Below is a small trained network, with its code and all its weights. Each question gives an input and a target symbol and asks what happens when units are switched off, that is, made to give their printed mean instead of their output.

import numpy as np


def w(rows, s, z=0):
    codes = np.array(rows[::2]) - 128.0
    scale = np.full(codes.shape[1], s)
    scale[-1] = z or s
    return codes * scale


def f(y):
    return np.maximum(y, 0)


def softmax(a):
    e = np.exp(a - a.max(-1, keepdims=True))
    return e / e.sum(-1, keepdims=True)


def log_softmax(a):
    a = a - a.max(-1, keepdims=True)
    return a - np.log(np.exp(a).sum(-1, keepdims=True))


def net(x, mask):
    ids = ['ΠΣβηθμτφω'.index(c) for c in x.split()]
    T = len(ids)
    res = E[ids] + P[:T]
    r = res
    for j in range(2):
        rows = slice(3 * j, 3 * j + 3)
        q, k, v = (r @ M[0][rows].T for M in (Q, K, V))
        z = softmax(np.where(np.tri(T) > 0, q @ k.T / 3**0.5, -1e9)) @ v
        o = O[0][rows]
        res = res + np.where(mask[j], z, o[:, -1]) @ o[:, :-1]
    y = f(res @ A[0][:, :-1].T + A[0][:, -1])
    res = res + np.where(mask[2:14], y, B[0][:, -1]) @ B[0][:, :-1]
    return log_softmax(res[-1] @ U[:, :-1].T + U[:, -1])


Q, K, V, O, A, B = {}, {}, {}, {}, {}, {}
E = w([
[235,120,223,209],'Π',
[114,154,128,233],'Σ',
[5,190,138,165],'β',
[102,90,186,65],'η',
[63,108,108,98],'θ',
[154,92,142,164],'μ',
[104,189,111,127],'τ',
[50,198,198,72],'φ',
[142,142,37,206],'ω',
],0.011)
P = w([
[128,119,116,88],'0',
[3,66,238,208],'1',
[154,162,5,86],'2',
[167,186,164,100],'3',
[41,78,210,220],'4',
[149,155,7,81],'5',
[166,181,163,102],'6',
[68,105,196,232],'7',
[146,152,7,76],'8',
[164,177,162,97],'9',
[88,123,187,255],'10',
[148,149,5,79],'11',
[156,172,163,81],'12',
],0.0089)
Q[0] = w([
[218,188,254,131],'H0',
[184,216,92,33],'H0',
[80,58,122,167],'H0',
[235,219,186,137],'H1',
[83,241,239,186],'H1',
[107,177,95,218],'H1',
],0.0071)
K[0] = w([
[205,188,74,41],'H0',
[3,177,32,55],'H0',
[183,76,254,236],'H0',
[236,146,67,141],'H1',
[171,201,83,17],'H1',
[82,185,90,99],'H1',
],0.0089)
V[0] = w([
[92,128,82,152],'H0',
[122,228,104,1],'H0',
[62,49,138,147],'H0',
[130,219,39,123],'H1',
[50,101,152,229],'H1',
[206,155,98,151],'H1',
],0.0072)
O[0] = w([
[128,195,87,122,67],'H0',
[214,239,207,76,36],'H0',
[36,64,109,48,14],'H0',
[123,244,96,223,254],'H1',
[135,28,3,184,194],'H1',
[186,200,102,91,225],'H1',
],0.0046,0.00087)
A[0] = w([
[184,143,147,160,183],'N0',
[91,23,61,162,200],'N1',
[142,114,232,90,110],'N2',
[28,185,153,144,147],'N3',
[232,64,101,109,107],'N4',
[174,254,123,99,254],'N5',
[70,187,29,95,119],'N6',
[171,157,169,227,158],'N7',
[181,90,220,169,115],'N8',
[180,125,37,181,167],'N9',
[97,156,8,168,120],'N10',
[233,132,1,124,108],'N11',
],0.0086,0.0043)
B[0] = w([
[93,142,119,97,193],'N0',
[172,58,111,132,200],'N1',
[110,112,127,227,170],'N2',
[227,85,118,198,190],'N3',
[221,58,113,163,156],'N4',
[143,140,125,69,254],'N5',
[71,185,63,96,171],'N6',
[86,118,116,108,227],'N7',
[98,128,72,148,195],'N8',
[129,125,223,119,174],'N9',
[54,112,141,193,174],'N10',
[99,129,255,102,171],'N11',
],0.0099,0.0096)
U = w([
[239,54,126,182,101],'Π',
[89,94,172,159,78],'Σ',
[69,169,10,160,117],'β',
[27,161,169,146,70],'η',
[73,81,58,21,102],'θ',
[177,71,62,32,195],'μ',
[149,178,1,19,252],'τ',
[243,157,237,76,146],'φ',
[2,193,195,39,103],'ω',
],0.0087,0.0035)

Each question gives the input, a string of symbols that net reads in full, and the target symbol t.
The units are the heads (3 rows each of Q, K, V and O) and the neurons (one row each of A and B). Each row of codes is followed by its name. A weight is (code - 128) times the scale printed after its matrix; where a second scale follows, it is the last column's (O, A, B and U).
mask holds one flag per unit, heads first, then neurons. A switched-off unit (its flag False) gives its mean, the last column of its rows in O or B, instead of its output. The means were averaged over made-up inputs and are rounded, as every weight is.
A unit's drop is (log p(t) with every unit on - log p(t) with that unit switched off) / (log p(t) with every unit on - log p(t) with every unit switched off).
The circuit of an input: a set's keep is (log p(t) with only the set's units on - log p(t) with every unit switched off) / (log p(t) with every unit on - log p(t) with every unit switched off). Starting from the 12 units with the biggest drops (on a tie, the unit counted first), units are removed one at a time, each time the one whose removal leaves the highest keep (on an exact tie, the one counted first), for as long as the keep stays at least 0.8.
circuit, biggest first: the units of the circuit, biggest drop first
top k neurons: the k neurons with the biggest drops, biggest first
heads that matter: for each layer, one digit per head in row order, 1 if its drop is at least 0.15 and else 0, layers parted by /
drop when u is switched off: that unit's drop, to one decimal
input ω φ τ η η Π, target φ: heads that matter -> 00
input τ μ ω φ Π μ ω Σ ω τ θ, target Π: circuit, biggest first -> (N1 N3 H0)
input η Π ω Π η τ Σ Π θ τ Π, target η: heads that matter -> 01
input φ η Π φ τ, target Π: heads that matter -> 00
input τ β β Π τ φ, target τ: heads that matter -> 10
input φ θ τ τ ω, target Π: circuit, biggest first -> (N1 N3 H0)
input φ β ω Π, target ω: heads that matter -> 01
input τ φ η μ β, target Π: heads that matter -> 00
input Π Π Π Π τ Π μ η Π τ φ, target Π: circuit, biggest first -> (N3)
input μ Π φ Π Π Σ β Π Σ, target η: heads that matter -> 00
input ω Π φ μ Π μ θ τ, target Π: circuit, biggest first -> (N3 H0 N1)
input φ β φ η μ Π φ, target φ: circuit, biggest first -> (N3 H0)
input Σ Π ω Π Σ Σ Π Π Π φ β, target Π: heads that matter -> 10
input θ μ ω, target Σ: heads that matter -> 01
input Π ω τ Σ Π τ τ Σ μ, target Π: top 2 neurons -> (N1 N4)
input τ Π Π μ Π φ θ Π φ τ, target φ: circuit, biggest first -> (H0)
input Π Π Π θ φ ω, target Σ: top 2 neurons -> (N11 N10)
input β Π τ τ, target τ: heads that matter -> 01
input θ μ μ τ Σ, target Π: top 2 neurons -> (N3 N1)
input Π μ τ β, target τ: top neuron -> (N5)
input θ μ ω θ φ, target Π: drop when N3 is switched off -> 0.7
input μ β τ Π, target τ: drop when N11 is switched off -> 0.2
input τ Π Σ τ φ μ φ Π τ ω τ τ τ, target τ: drop when N11 is switched off -> 0.3
